Below is a small trained network, with its code and all its weights. Each question gives an input and a target symbol and asks what happens when units are switched off, that is, made to give their printed mean instead of their output.

import numpy as np


def w(rows, s, z=0):
    codes = np.array(rows[::2]) - 128.0
    scale = np.full(codes.shape[1], s)
    scale[-1] = z or s
    return codes * scale


def f(y):
    return np.maximum(y, 0)


def softmax(a):
    e = np.exp(a - a.max(-1, keepdims=True))
    return e / e.sum(-1, keepdims=True)


def log_softmax(a):
    a = a - a.max(-1, keepdims=True)
    return a - np.log(np.exp(a).sum(-1, keepdims=True))


def net(x, mask):
    ids = ['γδζηλξστφψω'.index(c) for c in x.split()]
    T = len(ids)
    res = E[ids] + P[:T]
    r = res
    for j in range(3):
        rows = slice(2 * j, 2 * j + 2)
        q, k, v = (r @ M[0][rows].T for M in (Q, K, V))
        z = softmax(np.where(np.tri(T) > 0, q @ k.T / 2**0.5, -1e9)) @ v
        o = O[0][rows]
        res = res + np.where(mask[j], z, o[:, -1]) @ o[:, :-1]
    y = f(res @ A[0][:, :-1].T + A[0][:, -1])
    res = res + np.where(mask[3:11], y, B[0][:, -1]) @ B[0][:, :-1]
    return log_softmax(res[-1] @ U[:, :-1].T + U[:, -1])


Q, K, V, O, A, B = {}, {}, {}, {}, {}, {}
E = w([
[132,138,75,49,137],'γ',
[2,146,180,120,194],'δ',
[159,73,80,130,106],'ζ',
[128,161,99,92,39],'η',
[96,190,161,86,172],'λ',
[123,74,154,139,181],'ξ',
[67,199,73,150,185],'σ',
[109,163,218,116,120],'τ',
[164,94,188,76,174],'φ',
[147,100,157,112,81],'ψ',
[95,85,74,242,134],'ω',
],0.024)
P = w([
[165,254,189,35,166],'0',
[146,169,180,83,164],'1',
[131,141,149,106,167],'2',
[125,129,138,114,165],'3',
[121,123,130,126,166],'4',
[120,118,124,128,158],'5',
[120,123,124,136,158],'6',
[123,125,114,137,152],'7',
[126,123,112,143,141],'8',
[144,140,119,156,128],'9',
[123,125,108,147,134],'10',
[140,142,123,150,124],'11',
],0.0082)
Q[0] = w([
[107,106,205,129,148],'head 0',
[46,112,70,131,148],'head 0',
[160,10,144,130,178],'head 1',
[145,105,90,206,57],'head 1',
[131,248,127,144,164],'head 2',
[145,136,185,30,131],'head 2',
],0.013)
K[0] = w([
[221,121,82,146,123],'head 0',
[125,98,197,84,155],'head 0',
[185,8,96,119,210],'head 1',
[190,178,26,182,32],'head 1',
[251,195,170,191,57],'head 2',
[108,41,156,161,97],'head 2',
],0.012)
V[0] = w([
[139,183,81,181,67],'head 0',
[168,145,103,87,113],'head 0',
[10,150,154,73,155],'head 1',
[105,124,172,69,176],'head 1',
[59,168,164,148,2],'head 2',
[51,77,237,160,84],'head 2',
],0.008)
O[0] = w([
[17,57,105,81,173,20],'head 0',
[218,243,1,59,59,158],'head 0',
[128,198,121,255,49,177],'head 1',
[209,223,136,64,49,252],'head 1',
[100,126,117,81,61,57],'head 2',
[80,143,196,99,119,178],'head 2',
],0.0064,0.004)
A[0] = w([
[125,150,45,215,50,154],'neuron 0',
[86,110,66,110,48,187],'neuron 1',
[151,38,102,239,4,102],'neuron 2',
[245,64,126,69,18,140],'neuron 3',
[64,148,93,228,1,113],'neuron 4',
[124,146,214,30,46,5],'neuron 5',
[145,125,238,145,227,249],'neuron 6',
[202,6,206,58,58,74],'neuron 7',
],0.0077,0.0029)
B[0] = w([
[68,75,177,65,159,182],'neuron 0',
[75,135,72,227,78,153],'neuron 1',
[106,254,194,165,101,169],'neuron 2',
[84,78,146,5,170,244],'neuron 3',
[156,28,108,101,220,183],'neuron 4',
[51,72,233,230,99,216],'neuron 5',
[199,119,41,218,83,202],'neuron 6',
[66,199,145,133,236,234],'neuron 7',
],0.0081,0.011)
U = w([
[139,174,83,67,81,246],'γ',
[103,150,141,159,130,2],'δ',
[159,31,90,68,214,76],'ζ',
[83,42,90,117,69,157],'η',
[97,254,120,146,118,135],'λ',
[201,82,101,161,86,245],'ξ',
[69,253,72,130,209,109],'σ',
[144,99,160,160,63,147],'τ',
[193,138,191,119,210,107],'φ',
[79,114,173,105,175,172],'ψ',
[94,67,105,206,169,75],'ω',
],0.0088,0.0069)

Each question gives the input, a string of symbols that net reads in full, and the target symbol t.
The units are the heads (2 rows each of Q, K, V and O) and the neurons (one row each of A and B). Each row of codes is followed by its name. A weight is (code - 128) times the scale printed after its matrix; where a second scale follows, it is the last column's (O, A, B and U).
mask holds one flag per unit, heads first, then neurons. A switched-off unit (its flag False) gives its mean, the last column of its rows in O or B, instead of its output. The means were averaged over made-up inputs and are rounded, as every weight is.
A unit's drop is (log p(t) with every unit on - log p(t) with that unit switched off) / (log p(t) with every unit on - log p(t) with every unit switched off).
The circuit of an input: a set's keep is (log p(t) with only the set's units on - log p(t) with every unit switched off) / (log p(t) with every unit on - log p(t) with every unit switched off). Starting from all 11 units, units are removed one at a time, each time the one whose removal leaves the highest keep (on an exact tie, the one counted first), for as long as the keep stays at least 0.8.
circuit, biggest first: the units of the circuit, biggest drop first
unit that matters most: the unit with the biggest drop
top k neurons: the k neurons with the biggest drops, biggest first
which heads matter: for each layer, one digit per head in row order, 1 if its drop is at least 0.15 and else 0, layers parted by /
drop when u is switched off: that unit's drop, to one decimal
input ψ ψ φ ω γ ω γ ψ λ τ, target τ: unit that matters most : neuron 7
input ψ ζ ζ ψ ζ ψ, target ζ: which heads matter : 011
input φ φ ψ ω ψ ψ δ ω ψ, target ω: circuit, biggest first : head 0; head 1; neuron 3
input δ φ δ, target φ: which heads matter : 110
input ψ ζ γ, target γ: circuit, biggest first : neuron 7; neuron 4; head 0
input φ η η φ ζ ψ δ ξ τ ψ ξ ζ, target ψ: which heads matter : 001
input σ σ γ δ η ψ ψ σ, target ψ: which heads matter : 110
input ψ ω λ, target λ: top 2 neurons : neuron 3; neuron 0
input ψ φ ψ ψ τ ψ ζ, target ζ: top 2 neurons : neuron 5; neuron 1
input ψ ζ τ, target τ: top 2 neurons : neuron 7; neuron 5
input ψ ω φ ψ ψ γ ζ ζ λ, target λ: circuit, biggest first : neuron 3; head 1
input φ φ γ, target γ: circuit, biggest first : neuron 7; head 1
input γ ψ ψ ψ φ ζ, target ζ: which heads matter : 011
input ζ ψ φ ψ δ ψ ζ σ, target ψ: top 4 neurons : neuron 4; neuron 0; neuron 6; neuron 7
input ψ ψ η ψ γ ψ σ ψ φ λ ξ, target ξ: top neuron : neuron 7
input ψ ψ ζ ξ δ ζ ψ ψ, target ψ: top 2 neurons : neuron 7; neuron 5
input δ ζ ψ ψ η, target ψ: drop when neuron 2 is switched off : 0.1
input ψ δ ψ η, target ψ: drop when neuron 6 is switched off : 0.3
input ζ ζ ζ ζ ψ ζ φ φ ψ, target ζ: drop when head 2 is switched off : 0.4
